J574: [140 154 105 139 147 143]
J451: [115 119  77 153 165 124]
J547: [131 104 132 130 140 149]
J199: [ 82  89  97 126 101 114]
J370: [158 167 109  50 144 112]
J26: [124 125 139 128  69 123]
J767: [ 77 153 167  95 182  98]
J767  [ 77 153 167  95 182  98]
then: [ 77 153 165]  [124]
tags:
[167] -> J909
[98] -> J794
[97] -> J65
[182] -> J779
[105] -> J955
key J767 2:   J909
J370  [158 167 109  50 144 112]

J620: [132 111 121 128 116 121 120 133 106 106 121 108 191 144 131 110 132 121
 108 164 145  94 162 145 109 116 130 165 146 111 128 135 160 113 175 141
 118  71  74]
J29: [100 115 163 141  96 137 154 118 184 200 143 184  74 112 164 178 111 121
 114 127  79 190  94 129 165 130  62  79 146  83 114 199 104 166  66 157
 182 183 184]
J885: [158 142 122 131 146 124 104 138 100  95 122 103 185 143 115 103 132 127
 126 140 153  92 164 135 108 119 162 162 127 147 139  99 154 111 173 119
 109  76  85]
J98: [ 93 116 127 113 141 127 122 130 117 119 131 125 134 129 117 121 123 128
 142 122 134 125 130 112 127 127 129 118 123 144 135 111 121 128 116 121
 120 116 133]
then: [184  74 112 164 178 111]  [121]
then: [135 111 121 128 116 121 120]  [116]
J29  [100 115 163 141  96 137 154 118 184 200 143 184  74 112 164 178 111 121
 114 127  79 190  94 129 165 130  62  79 146  83 114 199 104 166  66 157
 182 183 184]
Table of tags by key:
[94] -> J665
[165] -> J15
[164] -> J543
[112] -> J859
[130] -> J762
[111] -> J575
[131] -> J641
key J98 22:   J762

J470: [107 122 203 135 104]
J974: [102 115 135 105 126]
J714: [131 107 119 136 153]
key -> tag
[136] -> J198
[134] -> J67
[135] -> J338
[203] -> J833
[137] -> J581
[105] -> J565
key J470 3:   J338
which: [102 115 135 105 126]  J974
then: [107 119]  [136]
J470  [107 122 203 135 104]

J462: [121 155 210 153 113 106  94]
J598: [ 68 118 127  72 147 147 120]
J371: [ 86  94 108 146 177  81 107]
J991: [143 129 161 145 102 109 133]
J348: [157 106 141  90 109 130 105]
J31: [147  97 131 131 123 138  81]
then: [ 68 118 127  72 147]  [147]
tags:
[81] -> J806
[133] -> J765
[138] -> J501
[147] -> J186
[134] -> J302
[107] -> J693
[80] -> J224
key J31 6:   J806
then: [118 127]  [72]
which: [ 68 118 127  72 147 147 120]  J598
J371  [ 86  94 108 146 177  81 107]

J759: [ 67  91 137 211  44 142 147 186 129  72  69 189  45 150  97]
J604: [206 129 199 162 115 129 194 182 175 153 158  45 196 153 185]
J184: [151 186 172 186 116  64 187 152 186 205 147  68 184 117  59]
J933: [ 60 125 148  57  84 202 110 171 109 205 147 206 142 176 110]
J932: [149 145 202 119 180 189  61  73 180  97 208 209 189 158 119]
J784: [153 160 104 191  53 177  68 185 118 125 203  53 126 107 154]
J323: [163  68  44 174 131 159 196  98  62 102 146  96 142  93 161]
J994: [ 98 159 145 198 121 208 150  53  83 175  83  94 148 146 137]
J604  [206 129 199 162 115 129 194 182 175 153 158  45 196 153 185]
J323  [163  68  44 174 131 159 196  98  62 102 146  96 142  93 161]
then: [153 158]  [45]
which: [151 186 172 186 116  64 187 152 186 205 147  68 184 117  59]  J184

J659: [141 132 175 129 165 115 178 122 124  97]
J613: [191 142 165 138 140 120 112 156 157 148]
J635: [137 140 154 122 149  72 147 124  83  74]
J504: [138 191 156 142 140 165 120 112 209 119]
J380: [141 136 135  88 105  76  91 152  48 171]
J218: [165 146 114 181 154 144 159 169 152  85]
J504  [138 191 156 142 140 165 120 112 209 119]
Table of tags by key:
[165] -> J240
[153] -> J35
[83] -> J449
[82] -> J368
[135] -> J874
[114] -> J430
[154] -> J481
[164] -> J813
[115] -> J756
key J635 2:   J481
J380  [141 136 135  88 105  76  91 152  48 171]
which: [141 136 135  88 105  76  91 152  48 171]  J380
J218  [165 146 114 181 154 144 159 169 152  85]
then: [138 191 156 142 140 165 120 112]  [209]

J497: [122  95 112 116  79 113 115 125 167  93 152 113 164 163 173 130 189 155
 146 112  95 151 112]
J618: [145 118 114 129  73 124 135 109 117 146 111 135 102  99  97 126 125 125
 140 100 104 146 107]
J274: [ 88 104 102 128 143 161 125 125 129 132 122 130 120 118 119 128 127 133
 138 149 128 168 129]
tags:
[105] -> J982
[129] -> J485
[133] -> J93
[128] -> J796
[104] -> J686
[120] -> J867
key J274 20:   J796
which: [145 118 114 129  73 124 135 109 117 146 111 135 102  99  97 126 125 125
 140 100 104 146 107]  J618
which: [122  95 112 116  79 113 115 125 167  93 152 113 164 163 173 130 189 155
 146 112  95 151 112]  J497

